[128 = 0]

[116 159 129 124 119 126  93 133 113 201 138 101 152 121  77 158 106 121
 161 120 126 130 131 128 116 152 106 121 158 168 118 128 132 176 122 156
 126 121 143 124 104 151 116 149 140 132 135  99 128 125 130  81 138 143
 133 122 102 127 160 145 147  95 127 115  62 114] => (23) N
[ 44 106 133 136 130 128 143 147 119  89 132 127 131 127 115 126 143 129
 137 125 120 107 119 123 135 140  66 129 110 101 126 118 115 137 166 149
 142 137 124 137 129 144 132 102 126 145 109 114 123 104 116 121 158 187
 133 121 137 136 119 142 124 127 192 153 125 121] => (19) Q
[ 69 120 114 135 143 115 134 144 119 103 140 100 134 137 119 117 142 133
 144 116 122  83 113 116 141 124  75 125 116 108 130 124 133 145 152 132
 142 151 125 139 120 143 131 118 141 142 117  94 119 108 105 116 148 185
 131 118 144 123 116 133 110 117 167 134 117 112] => (19) Q
[ 46  96 124 122 120 159 132 138 128  63 141 161 124 124 130 120 137 152
 115 115 125 103 109 129 150 128 102 126 121  75  97 110 125 104 140 138
 142 126 120 139 123 123 118 104 131 112 109 128 117 132 112 107 155 177
 155 123 131 136 153 137 131 120 155 134 124 127] => (19) Q
[ 96  86 131 144 157 139 143 152 117  74 152 111 115 148 125 107 142 146
 151 119 102  83 104 127 157 126  44 133 119  89 143 125 143 113 156 142
 125 153 126 123 124 127 144  97 124 142 108  74 117  85 107 130 161 207
 130 124 158 127  91 131  85 134 181 165 122 108] => (19) J
[ 85 106 125 164 147 122 143 135 123  78 128  88 134 134 119 125 142 137
 139 136 125  88 104 129 143 131  51 137  96 101 141 102 133 147 166 135
 146 178 120 136 132 157 135 112 130 154 114 112 126  81 102 138 177 175
 130 135 151 129 121 132 105 125 195 173 133 133] => (19) J
[120 157 127 120 124 126 101 145 112 187 147  98 140 131  83 157 110 120
 160 123 132 124 129 123 125 155  89 122 148 163 115 127 132 184 127 156
 125 119 151 125 110 145 119 132 130 149 128  93 116 121 113  78 133 147
 125 119 106 126 178 146 130 110 129 136  93 108] => (23) L
[110 130 134 136 115 128 108 135 111 145 142 100 169 145  71 167 108 131
 160 127 129 118 115 119  92 154  86 116 154 127 116 112 156 180 136 170
 137 113 150 125 118 153 119 120 126 141 135 116 126 124 112  75 146 146
 140 137 113 139 154 144 153 106 142 160 101 127] => (23) L
[ 92 140 136 129  95 126 112 127 111 129 131 130 140 132  74 170 112 144
 157 125 127 137 121 123  70 153 100 120 154 116 102 117 116 175 130 141
 134 105 150 127 124 161 102 130 129 138 124 148 125 144 107  64 136 133
 132 143  93 149 159 136 186  85 127 166  84 137] => (23) L
[ 56 112 101 150 144 136 130 121 117 122 141 118 123 114 108 122 145 133
 126 140 124 117 106 128 175 129  50 140 105 147 134 130 128 133 169 147
 132 132 113 133 123 149 138 105 132 148 121 109 119 102 124 135 162 189
 128 127 125 134 123 134 118 140 199 151 131 121] => (19) J
[ 33  94 138 146 162 122 148 140 111  81 131 131 128 111  90 126 151 133
 130 124 133 104 104 128 148 139   4 136  98  97 141 111 124 126 186 144
 153 149  97 134 134 171 133  89 133 152 111 115 117  88 142 143 193 190
 136 129 151 127 122 140 130 131 240 168 111 122] => (19) J
[128 158 123 119 120 144  82 146 106 218 164  83 140 152  63 164  91 118
 181 118 120 106 128 121 138 165  72 118 143 170 113 132 129 181 116 157
 132 143 167 132  99 133 124 144 134 153 135  44 112 116  87  47 132 173
 137 105 106 126 157 141 111  93 127 120  58  90] => (23) L
[ 10 117 117 150 134 117 150 128 124  63 119 134 152 121 137 126 174 142
 114 122 126 111 104 117 128 131  98 136  96  97 119 120 115 143 172 158
 126 137 119 131 137 157 131 115 132 142 106 148 128 115 101 129 163 178
 145 120 134 136 125 129 151 110 195 154 139 123] => (19) Q
[ 47  88 134 146 141 131 143 135 125  57 122 131 129 121 139 114 150 145
 122 113 118  97 111 121 140 131  67 126 115  77 136 104 131 116 162 135
 152 148  92 138 131 142 136  99 134 141 108 126 120  97 126 146 154 181
 142 127 156 137 117 129 121 139 204 156 140 125] => (19) J
[ 59 112 119 131 137 141 141 136 130  91 134 141 125 127 135 107 143 138
 129 126 121 101 111 124 150 134  85 132 110  91 126 125 134 107 160 139
 140 133 113 102 119 128 129 112 133 131 109 110 120 112 110 124 140 181
 129 117 124 133 105 128 109 131 173 145 136 117] => (19) Q
[140 147 136 137 114 131 103 132 109 165 144 101 145 140  45 179 113 121
 165 124 125 127 121 122 104 149  68 126 153 145 115 126 122 170 131 174
 129 108 155 117 122 174 119 118 127 157 101 115 126 123 120  87 139 124
 126 146  91 134 146 134 151 110 128 182  84 128] => (23) L
[ 32  84 116 154  91 117 169 128 131   9 104 166 131 156 155 128 151 149
 109 125 129 103  96 121 102 119  89 139 114  48 145 100 123 111 183 159
 137 122 112 125 147 147 130  93 130 133 103 181 133 115 103 136 165 170
 131 150 124 135 105 145 147 128 183 211 156 160] => (19) J
[ 22  87 126 117 137 132 139 146 124  78 137 165 116 125 120 122 142 130
 118 108 115  98 112 125 150 136  56 131 112  54 127 118 143  98 162 140
 139 127 107 132 114 132 128  95 130 130 101 116 125 110 123 110 156 199
 144 114 145 126 111 142 133 130 190 139 118 116] => (19) Q
[143 134 141 116 125 128 101 133 113 170 139 113 168 131  68 155 117 122
 156 128 126 130 123 122 119 156  73 119 147 139 118 122 125 157 131 142
 130 127 133 126 115 155 111 129 134 153 134 113 117 128 135  99 142 129
 129 137  97 116 155 137 130 115 136 136  92 121] => (23) N
[ 10  79 110 141 101 136 158 134 131  15 128 197 115 150 158 118 164 167
 101 105 119  95  93 114 113 124 116 131 108  44 122 112 137 106 174 159
 142 119 116 131 137 127 126  85 112 124  93 142 125 122  69 118 141 211
 144 131 124 141 107 138 124 128 174 183 148 139] => (19) Q
[122 154 128 135 144 123 113 127 117 189 128  90 141 115  70 170 115 112
 148 134 146 151 143 134 136 154  85 122 144 180 115 120 117 169 134 165
 127 120 139 119 126 168 123 135 131 152 150 126 127 124 151 126 155 110
 116 140 101 121 177 139 167 117 137 143 100 129] => (23) N
[ 77 112 124 155 152 136 144 137 123  62 132 107 123 133 138 116 158 148
 125 133 119 105 102 125 178 132  55 144  95 113 136 126 132 128 170 164
 132 146 109 134 136 137 145 103 126 149 116 120 120  78 111 149 154 168
 117 130 139 128  96 126 112 139 205 170 150 131] => (19) J
[ 85 136 141 112 130  85 117 133 117 160 115 174 135 104  96 159 121 105
 122 124 137 164 136 128 110 148 112 112 149 153 112 125 118 127 134 157
 123  92 121 116 131 165 117 117 140 134 134 163 129 154 157 124 140 118
 128 146  93 129 156 144 194 130 138 139 113 137] => (23) N
